Here is a tiny trained network, its code and every weight. The questions are about switching its units off for an input and a class, where a switched-off unit gives its printed mean instead of its output.

import numpy as np


def w(rows, s, z=0):
    codes = np.array(rows[::2]) - 128.0
    scale = np.full(codes.shape[1], s)
    scale[-1] = z or s
    return codes * scale


def norm(h):
    return h / np.sqrt((h * h).mean(-1, keepdims=True) + 1e-5)


def f(y):
    return np.maximum(y, 0)


def log_softmax(a):
    a = a - a.max(-1, keepdims=True)
    return a - np.log(np.exp(a).sum(-1, keepdims=True))


def net(x, mask):
    res = np.array(x, float).reshape(1, 4) / 4 @ E
    u = 0
    for l in range(3):
        y = f(norm(res) @ A[l][:, :-1].T + A[l][:, -1])
        res = res + np.where(mask[u : u + 13], y, B[l][:, -1]) @ B[l][:, :-1]
        u += 13
    return log_softmax(norm(res)[-1] @ U[:, :-1].T + U[:, -1])


A, B = {}, {}
E = w([
[206,136,99,169,42,154,124,123,117],'x0',
[187,120,96,86,140,12,73,126,114],'x1',
[226,198,162,175,248,155,157,129,127],'x2',
[161,135,169,24,76,97,253,166,193],'x3',
],0.011)
A[0] = w([
[149,136,135,146,166,146,105,137,133,104],'0.n1',
[137,141,124,130,140,95,116,133,126,50],'0.n2',
[99,139,148,109,253,111,158,134,127,40],'0.n3',
[168,136,130,176,199,160,78,125,124,106],'0.n4',
[194,140,128,153,204,152,144,130,124,2],'0.n5',
[149,124,126,137,120,136,113,127,128,66],'0.n6',
[210,137,130,120,178,57,106,126,125,47],'0.n7',
[201,137,140,105,176,131,216,128,131,182],'0.n8',
[230,145,127,164,105,162,126,135,123,58],'0.n9',
[195,130,137,148,114,151,135,124,120,100],'0.n10',
[105,143,129,135,108,119,105,141,126,128],'0.n11',
[126,147,144,162,169,234,189,128,131,55],'0.n12',
[133,127,126,127,124,109,111,129,131,74],'0.n13',
],0.032,0.0069)
B[0] = w([
[101,154,166,145,59,120,49,102,96,175],'0.n1',
[131,92,120,107,122,163,109,161,116,149],'0.n2',
[81,110,29,114,161,142,124,50,251,239],'0.n3',
[91,230,134,141,180,84,213,222,76,230],'0.n4',
[157,169,230,166,38,115,53,24,130,211],'0.n5',
[105,133,116,119,160,123,143,145,151,140],'0.n6',
[223,9,143,98,160,211,91,170,83,218],'0.n7',
[148,227,204,129,91,64,179,189,169,254],'0.n8',
[87,113,35,113,163,141,108,70,232,200],'0.n9',
[92,111,94,111,148,131,154,81,193,176],'0.n10',
[99,150,159,94,116,140,138,123,108,160],'0.n11',
[224,13,127,93,156,190,83,175,86,232],'0.n12',
[136,109,145,143,128,163,131,152,136,144],'0.n13',
],0.032,0.021)
A[1] = w([
[172,177,163,128,80,57,194,168,170,114],'1.n1',
[141,118,154,141,124,99,125,78,120,5],'1.n2',
[219,16,106,152,117,139,92,123,85,22],'1.n3',
[39,146,74,214,153,116,92,132,7,45],'1.n4',
[91,72,20,159,139,126,121,1,204,72],'1.n5',
[87,92,89,142,121,136,159,69,172,117],'1.n6',
[137,133,142,161,131,108,165,116,124,73],'1.n7',
[145,44,161,120,122,158,124,114,102,71],'1.n8',
[88,128,156,140,91,141,155,130,107,46],'1.n9',
[125,163,142,125,110,134,165,143,117,56],'1.n10',
[187,57,137,157,149,109,153,101,102,74],'1.n11',
[50,76,158,131,12,95,112,56,67,8],'1.n12',
[128,99,137,174,126,114,156,110,125,84],'1.n13',
],0.024,0.003)
B[1] = w([
[72,121,90,144,152,101,161,126,4,249],'1.n1',
[98,132,149,140,136,128,103,143,119,133],'1.n2',
[108,85,156,151,110,163,119,174,110,222],'1.n3',
[150,138,114,87,163,89,229,105,41,183],'1.n4',
[60,130,89,100,166,117,133,91,193,244],'1.n5',
[95,103,99,167,121,93,134,102,168,191],'1.n6',
[133,131,121,127,122,147,144,141,134,132],'1.n7',
[158,111,84,129,142,72,69,160,105,199],'1.n8',
[157,138,110,154,163,135,126,145,164,164],'1.n9',
[135,135,139,128,149,115,143,142,135,155],'1.n10',
[136,140,136,161,149,137,97,157,118,159],'1.n11',
[175,189,215,144,119,147,56,96,166,212],'1.n12',
[139,115,109,146,122,104,115,146,125,128],'1.n13',
],0.036,0.016)
A[2] = w([
[173,100,96,133,104,172,111,157,117,71],'2.n1',
[123,206,147,101,83,54,235,191,131,101],'2.n2',
[103,114,175,126,124,232,120,130,113,97],'2.n3',
[97,189,158,141,67,95,253,166,76,49],'2.n4',
[142,140,99,174,96,162,144,126,132,92],'2.n5',
[216,7,130,146,110,191,80,102,78,52],'2.n6',
[149,178,105,120,122,123,222,126,47,118],'2.n7',
[138,211,193,186,71,111,140,92,116,41],'2.n8',
[170,58,136,86,91,213,84,172,84,100],'2.n9',
[164,61,94,132,101,190,135,187,94,53],'2.n10',
[156,233,188,159,52,128,149,96,114,3],'2.n11',
[87,144,97,72,67,181,108,86,180,67],'2.n12',
[134,150,90,139,90,125,121,159,130,87],'2.n13',
],0.022,0.0051)
B[2] = w([
[150,111,133,99,107,169,106,152,122,181],'2.n1',
[114,171,91,146,236,196,117,114,4,248],'2.n2',
[180,71,83,97,102,17,167,134,130,166],'2.n3',
[170,170,125,83,217,115,172,116,94,228],'2.n4',
[118,144,109,81,124,87,103,141,138,128],'2.n5',
[123,59,94,156,111,175,137,187,62,241],'2.n6',
[203,175,146,103,116,116,253,97,155,235],'2.n7',
[119,112,148,146,38,92,111,116,129,247],'2.n8',
[60,31,111,148,78,151,159,204,69,245],'2.n9',
[213,104,160,100,99,155,83,147,187,217],'2.n10',
[61,129,155,171,18,102,102,140,114,253],'2.n11',
[47,112,50,153,117,139,147,85,88,186],'2.n12',
[112,107,124,128,139,142,127,102,114,131],'2.n13',
],0.026,0.013)
U = w([
[183,9,113,136,111,201,75,235,104,92],'0',
[150,199,200,170,42,106,71,85,136,3],'1',
[162,195,112,110,197,130,213,115,51,199],'2',
[66,111,36,124,166,146,114,66,249,201],'3',
],0.014,0.00071)

Each question gives the input, the list of numbers given to net, and the class t.
The units are the neurons (one row each of A and B). Each row of codes is followed by its name. A weight is (code - 128) times the scale printed after its matrix; where a second scale follows, it is the last column's (A, B and U).
mask holds one flag per neuron, layer by layer. A switched-off neuron (its flag False) gives its mean, the last column of its row in B, instead of its output. The means were averaged over made-up inputs and are rounded, as every weight is.
A unit's drop is (log p(t) with every unit on - log p(t) with that unit switched off) / (log p(t) with every unit on - log p(t) with every unit switched off).
most important unit: the unit with the biggest drop
k most important neurons: the k neurons with the biggest drops, biggest first
k most important neurons of layer l: the k neurons of layer l with the biggest drops, biggest first
drop when u is switched off: that unit's drop, to one decimal
input [-5,-5,6,-5], class 1: 3 most important neurons => 0.n7; 0.n5; 0.n4
input [-3,-1,6,6], class 1: 3 most important neurons => 0.n5; 0.n8; 0.n4
input [-8,-6,-5,0], class 3: most important unit => 0.n7
input [-8,0,8,-6], class 1: 2 most important neurons => 0.n5; 0.n9
input [-1,1,-4,-5], class 2: 2 most important neurons of layer 0 => 0.n12; 0.n7
input [-7,5,2,4], class 3: 2 most important neurons => 0.n3; 0.n12
input [-1,5,6,-4], class 1: 2 most important neurons of layer 0 => 0.n12; 0.n5
input [8,-6,-6,1], class 3: 4 most important neurons of layer 0 => 0.n8; 0.n7; 0.n4; 0.n12
input [6,5,8,4], class 1: 2 most important neurons of layer 0 => 0.n5; 0.n8
input [-2,-7,-3,8], class 2: 2 most important neurons => 0.n7; 0.n8
input [2,-2,7,-3], class 1: 2 most important neurons => 0.n5; 0.n4
input [-3,-1,5,-1], class 1: 2 most important neurons => 0.n5; 0.n8
input [7,4,3,6], class 3: 2 most important neurons of layer 0 => 0.n9; 0.n10
input [-5,0,1,1], class 3: most important unit => 0.n3
input [7,6,-4,4], class 3: 3 most important neurons => 0.n12; 0.n8; 1.n5
input [-1,1,4,6], class 2: 2 most important neurons => 0.n8; 1.n1
input [-5,-4,2,6], class 2: 3 most important neurons => 0.n8; 0.n7; 0.n9
input [6,1,-3,6], class 2: 2 most important neurons => 0.n3; 1.n1
input [-8,-3,6,-7], class 3: 2 most important neurons => 0.n3; 0.n8
input [-2,-1,1,-8], class 2: most important unit => 0.n4
input [-6,3,-1,8], class 2: drop when 0.n8 is switched off => 3.0
input [-5,-1,-8,6], class 1: drop when 0.n12 is switched off => 1.2
input [-1,1,-2,-2], class 1: drop when 0.n4 is switched off => 1.0
